Here is a tiny trained network, its code and every weight. The questions are about switching its units off for an input and a target symbol, where a switched-off unit gives its printed mean instead of its output.

import numpy as np


def w(rows, s, z=0):
    codes = np.array(rows[::2]) - 128.0
    scale = np.full(codes.shape[1], s)
    scale[-1] = z or s
    return codes * scale


def norm(h):
    return h / np.sqrt((h * h).mean(-1, keepdims=True) + 1e-5)


def f(y):
    return np.maximum(y, 0)


def softmax(a):
    e = np.exp(a - a.max(-1, keepdims=True))
    return e / e.sum(-1, keepdims=True)


def log_softmax(a):
    a = a - a.max(-1, keepdims=True)
    return a - np.log(np.exp(a).sum(-1, keepdims=True))


def net(x, mask):
    ids = ['αγζθλμξπσψω'.index(c) for c in x.split()]
    T = len(ids)
    res = E[ids] + P[:T]
    r = norm(res)
    for j in range(3):
        rows = slice(3 * j, 3 * j + 3)
        q, k, v = (r @ M[0][rows].T for M in (Q, K, V))
        z = softmax(np.where(np.tri(T) > 0, q @ k.T / 3**0.5, -1e9)) @ v
        o = O[0][rows]
        res = res + np.where(mask[j], z, o[:, -1]) @ o[:, :-1]
    y = f(norm(res) @ A[0][:, :-1].T + A[0][:, -1])
    res = res + np.where(mask[3:7], y, B[0][:, -1]) @ B[0][:, :-1]
    return log_softmax(norm(res)[-1] @ U[:, :-1].T + U[:, -1])


Q, K, V, O, A, B = {}, {}, {}, {}, {}, {}
E = w([
[43,177,198],'α',
[63,160,175],'γ',
[234,101,58],'ζ',
[178,21,248],'θ',
[226,164,133],'λ',
[97,168,154],'μ',
[126,178,127],'ξ',
[84,181,180],'π',
[162,174,149],'σ',
[234,106,69],'ψ',
[184,179,156],'ω',
],0.012)
P = w([
[2,207,12],'0',
[80,183,122],'1',
[178,183,103],'2',
[189,171,110],'3',
[127,152,155],'4',
[136,174,155],'5',
[112,146,167],'6',
[170,154,120],'7',
[106,233,143],'8',
[171,162,158],'9',
[128,148,188],'10',
[163,156,122],'11',
[95,141,198],'12',
[154,152,140],'13',
],0.0078)
Q[0] = w([
[137,146,160],'h0',
[159,163,162],'h0',
[138,103,194],'h0',
[2,116,92],'h1',
[143,126,104],'h1',
[132,150,110],'h1',
[154,91,115],'h2',
[90,161,131],'h2',
[72,133,147],'h2',
],0.02)
K[0] = w([
[236,19,180],'h0',
[117,9,192],'h0',
[98,110,150],'h0',
[136,210,80],'h1',
[49,186,206],'h1',
[128,79,49],'h1',
[198,204,207],'h2',
[88,195,149],'h2',
[149,176,66],'h2',
],0.012)
V[0] = w([
[134,55,251],'h0',
[88,136,197],'h0',
[132,212,67],'h0',
[204,76,158],'h1',
[94,147,27],'h1',
[160,110,127],'h1',
[178,48,130],'h2',
[81,99,54],'h2',
[164,104,174],'h2',
],0.013)
O[0] = w([
[177,225,74,129],'h0',
[156,121,62,130],'h0',
[103,14,237,183],'h0',
[117,161,90,129],'h1',
[122,56,175,85],'h1',
[254,145,116,127],'h1',
[119,187,106,3],'h2',
[99,55,131,59],'h2',
[98,194,132,100],'h2',
],0.0092,0.0065)
A[0] = w([
[59,116,191,234],'n0',
[86,148,114,7],'n1',
[251,114,92,253],'n2',
[116,166,95,109],'n3',
],0.012,0.0025)
B[0] = w([
[254,134,117,255],'n0',
[72,194,118,128],'n1',
[125,141,168,243],'n2',
[176,134,123,162],'n3',
],0.0099,0.0064)
U = w([
[128,77,220,255],'α',
[181,155,198,155],'γ',
[143,237,255,53],'ζ',
[118,138,123,15],'θ',
[133,194,116,85],'λ',
[122,115,96,39],'μ',
[88,147,131,58],'ξ',
[144,178,84,111],'π',
[136,249,93,119],'σ',
[148,90,53,53],'ψ',
[94,147,136,33],'ω',
],0.0089,0.0042)

Each question gives the input, a string of symbols that net reads in full, and the target symbol t.
The units are the heads (3 rows each of Q, K, V and O) and the neurons (one row each of A and B). Each row of codes is followed by its name. A weight is (code - 128) times the scale printed after its matrix; where a second scale follows, it is the last column's (O, A, B and U).
mask holds one flag per unit, heads first, then neurons. A switched-off unit (its flag False) gives its mean, the last column of its rows in O or B, instead of its output. The means were averaged over made-up inputs and are rounded, as every weight is.
A unit's drop is (log p(t) with every unit on - log p(t) with that unit switched off) / (log p(t) with every unit on - log p(t) with every unit switched off).
The circuit of an input: a set's keep is (log p(t) with only the set's units on - log p(t) with every unit switched off) / (log p(t) with every unit on - log p(t) with every unit switched off). Starting from all 7 units, units are removed one at a time, each time the one whose removal leaves the highest keep (on an exact tie, the one counted first), for as long as the keep stays at least 0.8.
circuit, biggest first: the units of the circuit, biggest drop first
heads that matter: for each layer, one digit per head in row order, 1 if its drop is at least 0.15 and else 0, layers parted by /
drop of u: that unit's drop, to one decimal
input π θ α π ω μ ω ζ ζ, target σ: circuit, biggest first => [h1 h2]
input θ μ λ π ψ λ ω ω, target σ: circuit, biggest first => [h0]
input λ α ψ γ π λ ω ψ ξ ζ α λ ψ, target ζ: circuit, biggest first => [h2 n0 n2]
input ω ω ω λ π π ψ ξ α, target α: circuit, biggest first => [h0 h2]
input ω γ λ θ λ, target σ: heads that matter => 000
input ψ ω μ σ, target α: heads that matter => 100
input ξ λ ω ζ γ θ ζ, target σ: heads that matter => 011
input ψ σ λ, target α: heads that matter => 100
input θ σ ω ψ λ, target σ: heads that matter => 100
input π λ π λ θ α, target σ: heads that matter => 100
input ξ θ ψ λ ω λ π σ, target σ: heads that matter => 000
input ψ λ λ ζ σ λ λ ψ λ λ ω ω ψ, target ζ: heads that matter => 111
input μ μ ψ σ α λ σ ξ ω, target α: heads that matter => 101
input σ λ ψ π, target α: circuit, biggest first => [h0]
input π λ θ ω λ λ π, target σ: drop of h0 => 1.0
input ζ σ ψ μ σ ζ λ μ σ γ θ σ ψ, target σ: drop of h2 => 0.1
input ω λ ξ, target α: drop of h0 => 0.2
input ξ π α ζ, target α: drop of h0 => 0.2
